In the rows, 514 means zero.

Here are some states, each with a row of numbers. One shown again gets a slightly different row.
3-1-2
341,494,254,667,338,660,640,528,424,538,496,465,451,477,309,495,488,704,311,458,595,609,608,436,697,521,333,432,506,519,437,449,742,464,224,479,304,503,851,622,324,357,604,557,468,450,515,412,589,647,337,544,724,394,439,596,510,449,508,479,408,751,442,511,274,587,398,598,485,401,557,647,792,614,643,685,596,783,465,498,463,486,532,595,538,682,430,393,570,490,275,483,527,704,466,466,630,504,478,644,272,503,603,667,485,344,556,643,506,463,654,523,383,549,342,469
2-2-1
538,565,535,443,849,530,695,317,620,483,528,456,291,595,517,353,592,463,762,644,578,428,655,472,447,512,595,575,519,500,597,645,616,403,653,652,510,492,463,533,674,405,552,704,540,190,804,626,356,628,732,435,642,704,738,517,594,519,739,487,609,654,525,820,658,551,455,536,402,427,497,493,500,552,520,484,686,417,546,484,275,641,584,562,463,531,603,553,519,592,504,535,483,573,653,473,348,527,764,414,563,558,628,365,597,372,439,586,427,377,579,337,333,447,705,498
1-3-3
636,269,644,461,664,537,465,572,284,474,650,752,610,685,655,715,431,193,517,653,422,689,404,524,575,322,432,511,518,558,510,696,394,513,871,622,760,544,335,459,714,656,559,486,685,494,395,568,378,370,567,390,339,557,259,502,529,589,444,547,577,202,472,502,792,342,650,322,498,594,420,666,232,664,473,341,394,425,492,431,564,348,320,611,633,486,658,480,404,546,441,461,513,542,367,448,657,522,370,698,570,391,358,534,531,538,393,508,566,625,570,513,603,486,479,541
1-1-2
530,450,547,573,713,571,417,532,308,838,399,598,540,613,199,615,452,557,462,693,661,425,458,613,532,530,455,315,470,560,606,388,372,565,531,589,622,412,503,737,511,647,598,618,299,426,598,453,503,628,375,508,631,662,518,477,510,644,380,552,570,561,468,395,517,550,342,659,502,583,409,633,414,368,473,492,321,560,444,484,460,334,312,553,254,428,522,547,394,596,635,572,539,505,572,551,723,552,287,656,276,267,328,626,362,374,669,510,564,537,569,616,570,494,296,507
1-2-2
585,420,586,595,747,689,376,410,314,690,478,646,654,687,410,693,502,358,517,787,580,511,490,629,636,402,432,282,513,672,522,578,384,498,663,627,571,450,356,710,619,628,685,597,408,301,636,463,405,565,460,456,564,694,402,444,612,672,442,493,551,493,484,529,660,431,471,586,489,531,429,752,357,543,492,477,345,596,451,453,417,337,306,700,330,515,601,507,457,551,573,474,598,538,514,449,700,507,319,722,306,326,293,602,411,339,539,565,516,593,676,514,526,485,247,547
2-3-1
593,525,555,414,795,594,584,348,589,467,478,599,407,588,637,528,618,328,769,658,497,535,624,517,534,407,601,530,543,466,653,678,571,359,741,651,477,490,347,487,676,465,611,669,580,206,740,665,381,546,732,458,551,658,560,462,551,515,728,481,555,542,433,838,660,500,628,509,365,446,566,532,407,684,495,391,648,477,502,538,273,665,511,544,543,573,567,568,606,564,402,423,511,615,626,416,413,539,698,473,526,487,597,429,668,415,428,580,363,469,612,292,296,419,708,507
0-0-2
430,546,381,546,178,451,417,524,580,632,348,528,553,455,329,589,549,693,337,429,547,358,568,569,501,682,381,367,358,507,539,357,392,597,222,361,559,408,527,608,307,580,548,454,323,595,474,387,596,686,200,700,583,560,552,537,453,532,383,481,448,705,535,394,256,565,290,694,581,411,586,566,664,331,479,707,380,595,459,599,546,441,543,602,320,510,394,468,591,453,558,594,541,454,449,544,606,443,396,609,237,470,415,747,326,492,719,473,573,523,437,693,497,584,311,581
0-2-3
588,349,591,468,134,459,438,601,484,309,603,648,587,567,628,730,550,284,348,414,274,571,462,574,529,483,348,453,511,501,505,638,307,565,546,374,640,549,289,399,556,703,525,305,632,721,254,356,514,432,426,493,355,406,222,521,402,444,332,434,525,411,473,413,446,366,657,376,579,521,678,519,449,575,410,534,423,641,453,469,680,413,532,684,606,531,470,463,581,366,547,449,520,450,430,460,576,511,388,597,425,565,510,674,461,630,376,479,476,657,495,648,618,557,498,507
1-2-0
734,448,725,457,731,449,338,550,478,636,567,523,567,594,741,500,459,336,683,594,479,562,352,554,441,476,737,575,644,632,551,489,377,597,722,617,638,504,341,582,664,568,405,554,595,535,505,552,437,298,659,437,342,558,520,384,626,534,487,549,549,168,563,377,833,422,624,444,522,637,446,426,245,462,399,315,467,322,491,530,525,510,458,384,540,329,637,570,426,632,713,543,555,418,565,603,534,572,549,370,787,486,346,360,557,676,472,419,622,578,367,423,652,467,532,517
0-3-2
633,252,546,458,399,573,467,293,469,393,408,765,596,588,655,668,615,249,472,569,366,611,650,500,550,410,330,387,536,580,685,673,429,364,495,545,459,447,272,502,637,583,741,409,568,434,418,513,323,593,481,570,468,475,180,505,546,526,394,386,603,548,500,649,451,327,633,474,462,447,578,655,382,713,522,455,476,691,427,517,460,511,482,694,455,661,447,539,655,418,442,353,568,601,595,398,687,504,400,592,279,381,357,656,526,487,491,533,475,592,623,458,565,493,391,523
0-2-3
603,365,596,430,126,410,505,627,454,353,558,697,665,553,600,804,569,417,344,478,329,554,472,526,450,445,319,506,503,514,483,706,300,492,529,447,693,574,355,407,573,661,542,285,668,762,227,449,545,410,404,535,293,419,220,523,432,447,366,508,469,381,552,434,517,418,621,443,482,555,636,462,409,701,449,560,461,648,385,480,690,435,495,689,636,573,484,493,595,335,539,411,551,433,325,428,588,509,402,645,464,587,414,620,428,591,371,474,548,710,512,642,633,555,519,533

Start at a row and follow the symbols one at a time.
Each answer is a row, close to the row of the state it stands for.
new walk
735,297,589,393,452,528,318,189,705,376,410,693,534,482,876,479,598,248,685,602,317,548,591,495,462,463,553,479,521,605,753,628,518,328,530,553,440,397,154,480,719,506,730,466,604,398,428,546,311,475,595,506,498,462,391,413,580,456,440,348,544,484,475,718,445,483,640,505,422,526,634,507,370,702,471,447,565,491,545,594,419,638,514,598,458,554,428,646,746,378,552,481,606,603,666,404,572,462,646,379,424,512,468,495,575,478,501,379,530,598,460,320,459,435,500,463 at 0-3-1
χ -> 709,371,564,472,835,557,330,269,543,604,428,649,579,628,731,541,505,296,743,662,481,564,576,526,518,390,686,508,633,580,691,668,527,382,670,650,444,389,193,564,816,497,649,595,512,282,643,639,322,561,679,459,476,701,428,471,661,505,497,463,607,370,498,662,721,500,614,497,467,599,466,582,266,630,439,308,509,446,545,570,374,600,393,615,398,447,575,601,519,567,614,463,585,658,636,543,514,448,545,446,511,492,400,460,576,453,548,494,439,563,488,308,557,418,463,512
ρ -> 564,341,550,506,746,671,452,367,352,543,480,770,602,628,515,684,495,235,562,714,465,567,529,542,587,287,466,316,564,669,623,635,383,447,764,601,540,419,326,593,733,584,708,590,518,299,605,526,340,554,574,442,488,667,320,511,538,624,479,487,579,403,454,662,701,360,499,514,397,561,502,690,234,740,494,409,364,540,478,471,442,370,373,683,417,507,562,494,508,537,509,427,582,532,580,420,657,574,414,708,348,308,363,623,501,279,491,540,547,566,647,427,513,455,344,499
ρ -> 645,293,714,428,654,538,492,561,333,489,591,711,654,639,536,737,461,277,496,609,446,648,436,596,579,285,465,358,584,541,495,665,323,544,831,582,618,570,303,451,673,599,523,476,565,527,478,545,387,387,614,408,342,523,281,421,455,556,507,551,541,233,457,483,829,368,648,298,458,630,445,538,260,675,515,381,379,500,473,429,580,373,296,614,658,506,617,442,418,544,511,463,500,503,479,447,599,531,336,670,519,456,340,588,558,494,386,576,532,669,612,503,622,441,449,548
σ -> 595,200,626,464,260,409,429,525,411,263,592,748,510,561,690,763,582,239,430,542,299,655,552,599,559,341,318,515,513,493,629,736,389,466,552,484,636,516,220,440,631,663,619,376,652,591,326,443,414,430,521,509,316,401,126,501,474,479,390,454,571,313,491,625,535,326,693,320,477,515,592,566,323,740,407,490,506,599,388,497,627,392,478,695,634,546,504,542,594,365,460,452,542,491,448,423,621,523,453,560,443,557,480,607,591,588,326,549,440,638,534,449,584,481,523,577
σ -> 499,364,491,501,509,595,613,539,348,294,697,686,476,461,674,586,518,360,430,472,360,761,489,460,698,216,396,549,634,472,401,654,580,442,561,546,477,639,592,446,600,424,521,428,774,561,351,537,534,313,606,353,423,308,250,613,443,435,611,466,467,424,362,623,613,407,694,204,413,550,612,561,469,843,554,488,619,619,500,555,574,425,432,520,732,685,566,385,545,455,218,300,494,677,454,435,570,578,521,595,572,531,584,521,638,410,345,649,484,605,660,445,503,502,523,470
ρ -> 580,460,486,483,478,515,466,462,561,342,683,512,492,507,909,461,494,358,582,417,354,763,607,492,560,384,660,706,673,455,497,633,652,358,676,579,371,640,518,391,677,354,503,501,758,550,307,620,579,292,684,380,459,268,392,495,569,374,592,486,469,372,418,638,569,452,700,233,482,558,564,471,496,743,520,419,681,473,600,604,498,611,485,525,813,681,527,525,581,428,338,393,540,643,469,475,423,494,669,345,691,691,541,391,613,575,340,552,457,516,534,300,502,439,624,454
ρ -> 648,380,427,547,590,675,431,214,651,370,452,566,509,531,807,395,541,395,625,543,399,643,675,374,597,320,633,547,630,619,584,640,715,313,490,632,307,517,476,474,613,346,647,593,615,336,459,637,430,488,654,442,542,359,440,533,600,389,592,423,450,514,493,787,472,419,620,395,437,512,603,584,526,802,561,418,652,579,542,508,332,766,485,606,592,712,467,545,609,475,307,364,625,719,596,408,495,477,697,310,566,604,550,506,702,397,497,594,462,499,606,193,441,503,516,484
χ -> 647,312,525,493,449,590,281,255,653,342,478,674,571,521,855,531,571,206,700,598,322,624,686,500,503,456,576,512,560,571,730,634,516,319,476,508,434,485,120,450,752,525,685,490,565,382,466,552,323,570,596,515,450,418,376,544,545,514,416,388,588,492,515,686,436,363,667,505,510,495,670,521,348,715,461,450,524,529,488,661,393,634,545,677,440,631,429,635,698,407,546,464,597,688,646,434,553,492,575,416,363,524,436,545,559,554,505,389,441,529,487,334,510,455,486,455
new walk
631,315,638,407,690,643,440,383,318,530,486,750,548,693,551,721,513,243,550,779,443,607,575,544,691,291,495,334,488,573,602,632,427,401,773,617,496,468,261,581,678,570,679,604,548,334,635,548,335,552,553,390,522,690,316,543,591,632,452,452,603,423,450,640,728,406,594,450,450,547,437,673,239,651,501,464,348,551,479,455,445,415,358,740,444,467,596,428,506,545,523,442,630,680,538,442,696,568,409,715,371,349,314,585,576,381,488,528,471,638,650,436,464,425,355,499 at 1-3-2
σ -> 625,286,546,482,409,662,450,329,525,378,476,753,602,544,650,708,571,241,502,562,245,554,682,497,567,380,370,392,483,522,640,708,488,372,492,503,466,439,243,484,688,598,772,421,602,421,424,466,369,574,483,536,485,502,159,526,545,563,422,398,564,564,450,626,469,384,625,493,485,444,673,620,414,758,547,484,509,632,414,572,480,513,420,725,546,612,421,532,694,381,444,392,631,649,492,374,701,544,476,641,305,432,446,704,512,368,484,533,479,618,628,372,518,477,372,489
χ -> 697,315,560,482,733,613,475,367,361,595,518,756,586,683,532,728,543,252,622,711,447,575,546,527,591,301,401,309,566,640,733,633,472,439,728,666,554,426,250,532,692,511,676,554,477,289,609,493,359,609,524,451,517,586,326,458,522,616,432,520,555,424,440,676,682,414,597,395,455,508,489,728,267,665,467,405,410,594,464,505,424,434,266,764,407,551,534,490,468,529,513,437,600,552,637,477,709,600,408,692,377,390,394,568,525,313,515,553,513,584,703,424,588,460,340,536
θ -> 593,369,544,546,767,677,411,438,303,714,451,660,556,711,443,692,454,353,504,791,503,520,595,566,564,389,420,283,563,626,661,521,385,456,617,580,564,390,320,720,679,605,694,625,416,298,684,536,423,580,375,492,612,674,423,487,521,654,417,539,575,502,462,505,662,409,428,520,394,538,407,637,274,600,508,467,279,559,386,476,422,434,289,634,337,371,586,485,508,571,572,501,577,545,558,483,711,560,335,728,291,298,319,676,470,344,582,524,532,590,631,587,541,440,327,536
ρ -> 599,435,636,514,614,490,524,683,227,548,658,595,675,684,487,742,368,399,450,618,467,606,357,574,636,421,419,422,476,619,404,596,259,636,823,512,743,546,393,505,584,659,411,512,621,601,493,519,483,392,498,440,398,507,320,450,495,653,500,607,593,250,504,382,797,437,590,348,527,604,369,606,228,565,456,418,359,504,442,400,650,319,334,563,553,340,684,449,402,556,600,480,495,375,446,498,600,581,259,677,508,424,383,529,465,570,416,537,574,626,561,624,642,474,471,623
ρ -> 666,491,710,445,788,440,319,497,498,542,581,484,629,615,759,488,402,386,658,596,538,544,360,544,517,510,753,597,571,571,519,473,381,555,737,593,646,539,302,476,691,597,444,567,587,464,448,612,428,330,666,384,308,546,532,439,557,492,472,494,584,221,545,436,798,431,645,411,520,682,363,376,221,409,347,304,421,294,537,477,499,506,429,524,546,335,678,564,388,606,697,573,553,426,498,566,534,508,457,436,816,469,367,331,518,660,538,437,599,590,428,434,709,527,585,475
σ -> 676,386,623,425,247,362,288,464,692,349,498,571,542,472,911,513,563,388,534,334,308,557,489,499,342,516,594,632,479,499,539,550,395,517,451,416,581,511,253,357,663,588,491,366,620,696,207,500,445,396,524,548,268,394,387,421,489,416,321,446,525,244,546,451,508,496,708,478,605,575,624,351,434,532,405,449,515,441,524,568,664,633,627,516,575,561,415,683,588,470,613,513,532,422,535,499,451,448,585,309,681,660,465,447,500,736,507,303,440,581,298,405,655,552,587,513
χ -> 713,419,666,465,730,456,299,493,487,580,628,507,596,667,774,523,398,373,612,578,523,512,369,570,446,516,761,553,614,567,527,529,387,623,742,618,621,581,321,474,686,627,500,562,559,515,425,536,467,347,620,384,369,566,450,349,562,525,506,544,546,150,569,386,809,442,666,398,536,669,438,423,273,438,414,286,433,360,539,469,557,500,492,476,532,358,622,571,397,532,687,566,553,388,528,559,574,527,537,420,754,532,392,448,537,641,509,420,635,513,380,418,571,388,556,524
β -> 717,368,701,423,826,477,380,437,467,501,516,597,595,610,871,584,388,256,624,587,451,617,452,536,552,449,689,561,572,481,570,585,408,457,839,591,556,554,295,425,727,581,533,476,655,514,476,634,386,377,695,316,313,546,442,362,586,491,554,462,622,203,538,521,816,393,707,360,508,652,440,512,224,597,444,316,463,372,535,526,474,491,474,538,555,406,577,553,411,515,606,524,541,515,600,481,540,463,478,425,684,564,366,338,549,608,379,515,550,598,522,381,569,440,613,530
new walk
644,536,543,560,811,549,270,380,656,825,356,456,530,547,540,373,388,566,638,693,657,329,548,622,474,707,754,468,564,573,668,326,472,559,567,584,488,301,384,656,524,570,528,724,363,356,654,617,414,622,419,481,625,631,715,393,574,653,426,498,625,517,609,424,581,565,465,763,513,576,375,507,389,312,523,443,412,353,550,529,377,643,494,474,251,357,518,599,492,635,735,641,568,447,707,605,546,506,505,410,467,354,337,382,412,480,703,425,612,438,390,493,564,459,402,513 at 1-1-1
χ -> 443,787,472,512,735,539,696,497,738,616,401,397,344,505,360,318,625,644,695,624,643,355,548,525,390,609,623,504,510,429,544,508,635,517,572,599,464,452,590,551,467,417,450,688,393,255,868,605,452,675,590,544,689,713,872,515,559,530,731,587,564,748,561,702,521,697,452,706,442,380,439,486,585,406,542,507,641,340,630,483,381,637,633,431,414,468,529,558,506,580,518,577,473,473,636,570,286,486,727,479,528,439,618,374,555,450,595,527,494,278,526,452,395,447,662,554
θ -> 437,811,428,525,712,467,612,487,641,695,414,317,399,434,266,344,574,733,637,503,697,296,483,541,462,717,623,534,425,485,475,390,651,554,427,479,474,443,689,564,425,412,406,685,364,395,751,577,511,600,552,591,635,661,875,489,530,627,668,569,571,735,619,532,441,755,339,733,496,494,453,423,635,265,552,543,550,366,597,524,505,593,665,334,351,507,535,547,508,584,618,638,441,537,599,612,358,451,669,489,536,522,645,459,522,478,627,480,535,416,455,541,381,554,604,544
κ -> 453,571,629,431,640,480,886,734,299,380,684,510,411,582,262,674,593,405,513,532,514,608,396,537,600,315,385,533,536,451,378,753,458,603,861,581,654,700,624,405,515,587,423,443,689,498,614,502,547,483,701,456,439,587,471,533,340,545,829,604,526,461,441,680,753,469,585,321,463,538,426,540,480,636,579,463,620,536,456,424,651,365,430,491,704,503,655,390,422,477,437,395,412,444,391,431,407,592,489,710,681,473,719,565,670,481,284,651,501,534,751,650,404,443,716,609
θ -> 337,640,601,456,555,415,874,825,369,477,699,434,392,568,197,688,553,656,408,518,650,481,335,488,533,529,319,546,451,387,365,586,458,736,678,451,748,631,738,422,417,639,274,447,553,588,608,460,625,535,480,517,517,671,676,571,341,522,771,649,520,585,521,578,653,553,496,457,534,450,401,494,554,440,562,574,510,547,601,383,611,361,473,356,559,432,613,397,353,529,439,491,364,386,413,539,361,523,472,772,627,464,699,570,558,537,397,646,522,458,628,711,489,596,706,574
σ -> 511,535,564,583,566,439,470,832,282,669,610,554,678,692,334,643,371,578,370,587,586,486,290,555,506,495,457,400,508,582,454,396,343,676,673,525,733,533,550,585,448,674,436,489,476,651,494,435,520,431,343,483,504,623,521,444,476,643,457,555,528,308,559,242,678,478,483,456,638,652,361,562,354,331,463,495,274,480,453,419,659,284,331,478,508,332,594,434,345,593,654,535,524,289,365,539,598,591,271,711,607,370,401,570,433,575,525,457,606,568,519,771,705,541,430,594
χ -> 311,660,550,445,508,471,872,847,365,483,662,429,412,582,184,687,570,578,471,469,637,506,376,523,525,488,322,532,405,426,294,559,494,654,684,471,726,633,807,422,408,573,298,481,554,592,634,508,618,539,545,534,442,639,608,542,380,558,762,704,480,624,520,550,601,608,392,486,544,517,460,546,544,428,523,579,555,561,527,400,714,328,476,438,615,444,586,400,393,541,498,518,371,429,390,524,424,585,508,728,670,493,693,480,595,565,352,591,542,444,624,729,519,556,716,633
ρ -> 536,765,597,502,639,365,711,670,634,546,643,262,390,509,477,387,557,673,681,428,683,471,400,548,393,609,612,701,505,463,436,517,506,630,697,500,606,578,614,486,475,514,297,517,510,540,662,580,592,462,673,506,478,527,836,475,477,456,709,572,535,447,553,586,632,623,485,487,514,454,479,368,571,342,514,455,655,361,597,513,565,570,575,289,630,433,564,561,450,575,544,602,348,351,537,587,246,482,674,459,824,569,721,332,582,644,412,547,534,432,448,582,487,494,764,570
θ -> 350,787,490,552,563,418,613,698,578,580,598,244,398,429,300,386,488,780,542,452,707,389,419,505,495,692,589,614,480,443,445,412,517,654,592,526,629,594,719,510,354,501,301,557,380,618,637,541,629,520,571,526,486,630,895,480,446,496,703,619,462,573,557,432,558,646,422,568,544,493,439,341,614,214,536,483,639,356,619,482,557,599,616,268,553,398,573,507,417,633,649,596,419,339,495,628,290,470,636,461,729,552,682,379,495,665,554,483,525,324,341,632,503,522,685,530
new walk
593,291,542,438,170,443,437,605,417,322,594,707,612,533,647,765,555,325,371,439,316,585,421,530,487,406,339,450,461,557,455,608,307,572,480,358,580,596,359,388,581,680,636,271,647,769,273,449,518,412,449,541,337,395,200,513,378,528,360,496,553,361,517,450,487,339,648,430,597,503,600,557,395,640,403,545,416,645,406,558,656,332,459,683,615,516,429,558,555,392,550,457,488,494,433,436,603,504,418,570,435,490,468,681,487,594,426,499,535,657,483,589,591,560,444,509 at 0-2-3
χ -> 549,393,662,449,686,485,488,671,215,579,649,660,680,717,501,760,400,356,443,661,484,622,362,565,588,393,470,475,467,542,445,544,303,596,746,561,721,570,440,536,604,684,513,452,574,559,445,464,462,321,506,468,420,575,365,454,433,680,521,581,492,200,520,440,811,429,541,359,550,643,456,596,304,586,476,377,381,477,432,454,660,308,361,516,528,394,650,443,332,616,545,439,508,437,435,503,662,576,302,683,541,388,391,593,532,574,447,525,564,579,619,586,728,495,436,560
θ -> 500,477,619,553,639,445,440,782,321,622,608,527,648,580,274,684,414,538,392,612,591,537,312,607,491,532,511,431,452,580,360,406,298,722,652,459,738,632,581,553,500,609,424,484,491,700,446,410,574,467,350,531,411,572,502,421,525,670,440,658,568,364,463,213,728,494,527,483,591,616,370,546,367,351,530,469,340,498,473,489,654,247,405,464,534,240,635,482,325,633,697,603,479,319,361,586,573,543,247,703,586,354,407,495,375,589,498,511,587,588,548,713,678,592,332,530
σ -> 530,376,501,484,87,395,484,746,498,511,541,615,554,465,466,671,490,511,273,386,453,434,435,528,465,557,333,379,408,468,427,501,371,594,354,316,675,524,486,425,338,725,411,292,594,821,279,415,596,414,365,604,312,401,365,511,394,517,344,523,450,526,575,323,445,429,509,488,629,516,694,472,544,438,437,669,316,556,429,489,695,347,505,611,519,448,420,502,552,404,602,480,496,335,350,486,603,495,343,614,420,566,488,662,423,665,535,438,568,615,399,681,645,599,495,500
θ -> 468,580,520,522,127,398,461,776,533,586,486,485,586,466,350,588,539,696,296,388,481,444,460,567,439,659,301,467,393,497,411,380,342,662,295,298,656,528,595,487,286,675,452,324,472,820,364,369,600,559,270,670,460,410,460,539,434,498,300,546,468,492,629,213,344,528,383,620,600,493,544,452,694,325,482,644,368,548,483,455,716,429,549,519,450,422,460,505,558,463,660,680,467,346,402,567,511,476,400,536,467,578,486,692,369,709,627,478,589,563,420,724,628,655,448,446
σ -> 365,623,401,609,296,428,658,715,402,556,615,433,471,395,324,472,471,762,343,368,573,552,468,510,575,538,477,494,534,476,336,375,624,627,348,424,455,599,916,493,233,465,375,414,466,795,423,353,679,430,361,524,548,295,507,597,425,424,539,575,393,552,468,294,360,600,386,489,538,540,504,510,761,402,603,659,546,685,510,427,634,458,585,432,609,522,456,442,429,475,409,595,431,519,375,590,558,508,425,578,569,643,662,539,431,592,486,593,550,483,542,745,508,652,472,550
β -> 359,574,358,630,310,437,650,743,341,400,657,481,510,447,365,446,458,692,314,298,516,593,397,442,552,423,356,580,535,438,314,448,634,644,341,458,426,682,914,506,262,451,391,468,643,690,336,415,706,404,435,491,494,284,330,613,437,404,550,548,352,450,463,443,409,526,519,394,515,465,558,588,713,560,576,649,574,639,528,493,634,477,514,428,715,658,482,401,433,469,241,411,433,585,308,529,530,511,401,552,556,669,626,630,510,543,447,554,546,555,605,622,514,671,478,494
σ -> 302,661,565,436,620,479,853,840,355,442,636,364,375,484,158,648,521,648,409,456,634,522,357,472,587,486,329,546,465,476,318,584,476,671,698,496,720,657,749,480,389,608,294,432,549,625,659,441,641,496,512,504,502,612,634,518,343,561,664,740,476,482,476,540,669,578,414,501,509,482,423,512,547,399,556,572,548,474,546,425,671,354,474,432,519,426,599,485,380,531,490,470,354,352,325,482,411,492,464,745,686,505,665,494,540,472,369,634,579,519,631,746,466,558,647,628
κ -> 564,488,554,456,831,545,608,318,575,383,518,582,360,568,601,449,656,313,753,661,472,563,628,519,562,355,631,566,608,491,647,712,572,354,733,696,485,495,326,490,700,456,527,616,607,236,793,652,307,578,787,475,560,653,575,471,558,481,729,477,564,543,509,903,655,493,569,475,430,420,513,564,380,729,514,405,703,447,553,515,357,633,428,591,540,614,581,564,594,510,425,481,532,657,652,425,433,545,735,491,582,471,542,431,708,393,442,613,479,430,662,271,355,423,723,501
new walk
324,643,563,544,527,434,897,821,342,438,670,447,382,554,146,609,623,641,454,478,629,506,465,521,496,490,307,509,410,406,370,599,440,632,714,456,697,643,745,421,392,580,315,486,568,633,657,457,606,423,541,551,521,627,614,495,345,543,723,667,496,562,521,531,713,570,444,488,520,445,415,508,548,431,571,569,570,554,505,366,707,391,456,396,650,411,656,429,372,568,515,472,357,400,364,500,369,493,439,723,626,428,708,547,544,521,324,621,570,461,628,673,466,522,646,573 at 2-1-3
β -> 476,581,623,404,597,477,863,736,282,364,688,493,409,582,329,718,593,396,497,541,544,584,415,567,569,333,332,530,472,409,397,692,449,579,879,529,672,664,594,465,495,571,390,446,693,550,627,513,532,355,660,484,425,573,486,556,374,592,736,631,524,545,398,637,724,512,590,354,464,500,500,548,428,584,562,483,598,567,554,338,612,309,448,530,678,501,664,405,391,530,399,361,320,444,392,408,367,614,447,770,691,444,723,518,651,479,281,652,529,524,687,598,522,536,713,589
β -> 541,394,574,476,628,576,796,599,394,261,684,572,435,589,444,684,606,252,585,546,409,628,510,503,613,259,333,547,534,467,438,810,437,481,958,587,671,642,489,393,644,519,522,509,684,493,578,551,431,450,692,371,414,631,378,481,493,510,700,524,533,378,448,726,795,378,600,343,498,458,430,581,306,696,502,456,555,462,510,379,556,400,428,567,658,567,596,418,513,483,427,414,511,547,437,350,417,549,463,666,640,541,614,527,650,411,188,646,507,586,665,544,461,508,685,543
σ -> 668,367,646,490,609,578,511,646,349,435,574,661,693,735,591,781,486,234,480,656,412,681,380,546,574,356,480,443,583,571,556,674,406,551,828,522,683,541,341,509,685,585,588,398,637,451,457,543,389,350,577,351,372,511,323,463,486,579,471,515,557,276,460,494,831,378,661,291,527,585,447,577,172,596,473,372,395,528,421,436,556,346,348,628,609,423,625,479,389,523,562,438,583,446,478,465,657,572,396,692,571,485,388,476,567,455,359,486,550,604,656,475,571,474,440,566

Each state has one place in each of these: a loop of 4, a chain of 4 and a loop of 4.
